Below is a small trained network, with its code and all its weights. Each question gives an input and a class and asks what happens when units are switched off, that is, made to give their printed mean instead of their output.

import numpy as np


def w(rows, s, z=0):
    codes = np.array(rows[::2]) - 128.0
    scale = np.full(codes.shape[1], s)
    scale[-1] = z or s
    return codes * scale


def f(y):
    return y / 2 * (1 + np.tanh(0.7978845608 * (y + 0.044715 * y**3)))


def log_softmax(a):
    a = a - a.max(-1, keepdims=True)
    return a - np.log(np.exp(a).sum(-1, keepdims=True))


def net(x, mask):
    res = np.array(x, float).reshape(1, 6) / 4 @ E
    y = f(res @ A[0][:, :-1].T + A[0][:, -1])
    res = res + np.where(mask, y, B[0][:, -1]) @ B[0][:, :-1]
    return log_softmax(res[-1] @ U[:, :-1].T + U[:, -1])


A, B = {}, {}
E = w([
[96,74,192],'x0',
[56,149,2],'x1',
[39,244,162],'x2',
[58,203,199],'x3',
[195,139,101],'x4',
[103,110,97],'x5',
],0.0081)
A[0] = w([
[8,101,81,95],'n1',
[174,94,94,129],'n2',
[205,101,181,137],'n3',
[108,74,143,121],'n4',
[145,219,152,125],'n5',
[109,153,135,158],'n6',
[146,206,62,77],'n7',
[143,52,207,255],'n8',
[61,147,117,176],'n9',
[104,78,74,84],'n10',
[134,76,147,105],'n11',
[143,117,138,111],'n12',
[125,145,97,46],'n13',
[105,89,129,77],'n14',
[73,194,220,129],'n15',
[156,171,86,84],'n16',
[145,15,152,134],'n17',
[215,27,40,123],'n18',
[38,88,111,69],'n19',
[217,148,206,66],'n20',
[152,89,136,138],'n21',
[204,146,70,122],'n22',
[180,119,142,151],'n23',
[110,85,47,86],'n24',
[143,86,131,146],'n25',
[168,59,120,84],'n26',
[111,132,61,71],'n27',
[79,140,169,172],'n28',
[169,99,141,180],'n29',
[208,155,83,128],'n30',
],0.013,0.0054)
B[0] = w([
[41,114,145,180],'n1',
[105,168,180,175],'n2',
[81,2,177,185],'n3',
[162,131,159,141],'n4',
[79,183,197,170],'n5',
[123,155,194,147],'n6',
[114,142,151,168],'n7',
[96,120,232,209],'n8',
[95,129,180,172],'n9',
[89,218,136,157],'n10',
[160,148,128,145],'n11',
[117,107,128,131],'n12',
[108,211,67,129],'n13',
[131,123,104,127],'n14',
[126,238,206,206],'n15',
[123,164,88,146],'n16',
[158,153,157,190],'n17',
[110,145,172,250],'n18',
[24,109,136,151],'n19',
[60,174,57,178],'n20',
[135,69,157,154],'n21',
[147,144,121,184],'n22',
[154,43,88,160],'n23',
[47,179,166,174],'n24',
[175,122,152,153],'n25',
[105,108,154,172],'n26',
[98,144,96,156],'n27',
[99,183,237,169],'n28',
[141,105,140,168],'n29',
[164,106,134,179],'n30',
],0.0058,0.014)
U = w([
[228,172,126,113],'0',
[37,198,133,95],'1',
[91,91,98,193],'2',
[144,77,49,1],'3',
[150,136,193,184],'4',
[4,91,71,136],'5',
],0.013,0.0063)

Each question gives the input, the list of numbers given to net, and the class t.
The units are the neurons (one row each of A and B). Each row of codes is followed by its name. A weight is (code - 128) times the scale printed after its matrix; where a second scale follows, it is the last column's (A, B and U).
mask holds one flag per neuron, in row order. A switched-off neuron (its flag False) gives its mean, the last column of its row in B, instead of its output. The means were averaged over made-up inputs and are rounded, as every weight is.
A unit's drop is (log p(t) with every unit on - log p(t) with that unit switched off) / (log p(t) with every unit on - log p(t) with every unit switched off).
The circuit of an input: a set's keep is (log p(t) with only the set's units on - log p(t) with every unit switched off) / (log p(t) with every unit on - log p(t) with every unit switched off). Starting from the 12 units with the biggest drops (on a tie, the unit counted first), units are removed one at a time, each time the one whose removal leaves the highest keep (on an exact tie, the one counted first), for as long as the keep stays at least 0.8.
units of the circuit, in order: the units of the circuit, biggest drop first
top k neurons: the k neurons with the biggest drops, biggest first
drop of u: that unit's drop, to one decimal
input [-5,8,-2,7,-3,7], class 5: top 3 neurons	(n15 n1 n19)
input [-2,5,5,-3,-6,1], class 5: units of the circuit, in order	(n15 n1)
input [5,5,-6,-8,-3,-3], class 4: units of the circuit, in order	(n17 n18)
input [5,5,-2,3,6,1], class 5: units of the circuit, in order	(n15 n28)
input [-6,-8,1,5,-7,-8], class 1: units of the circuit, in order	(n20)
input [-6,7,-6,-6,5,5], class 1: units of the circuit, in order	(n24 n18)
input [0,7,-6,-8,7,1], class 1: top 3 neurons	(n24 n10 n18)
input [8,4,2,-4,8,-2], class 0: top 2 neurons	(n3 n1)
input [-5,-3,-4,0,1,-8], class 2: top 2 neurons	(n15 n20)
input [7,5,-3,1,8,-3], class 0: drop of n5	0.1
input [-3,0,-2,3,5,3], class 0: drop of n19	0.1
input [1,5,-5,-8,5,0], class 4: drop of n30	0.2
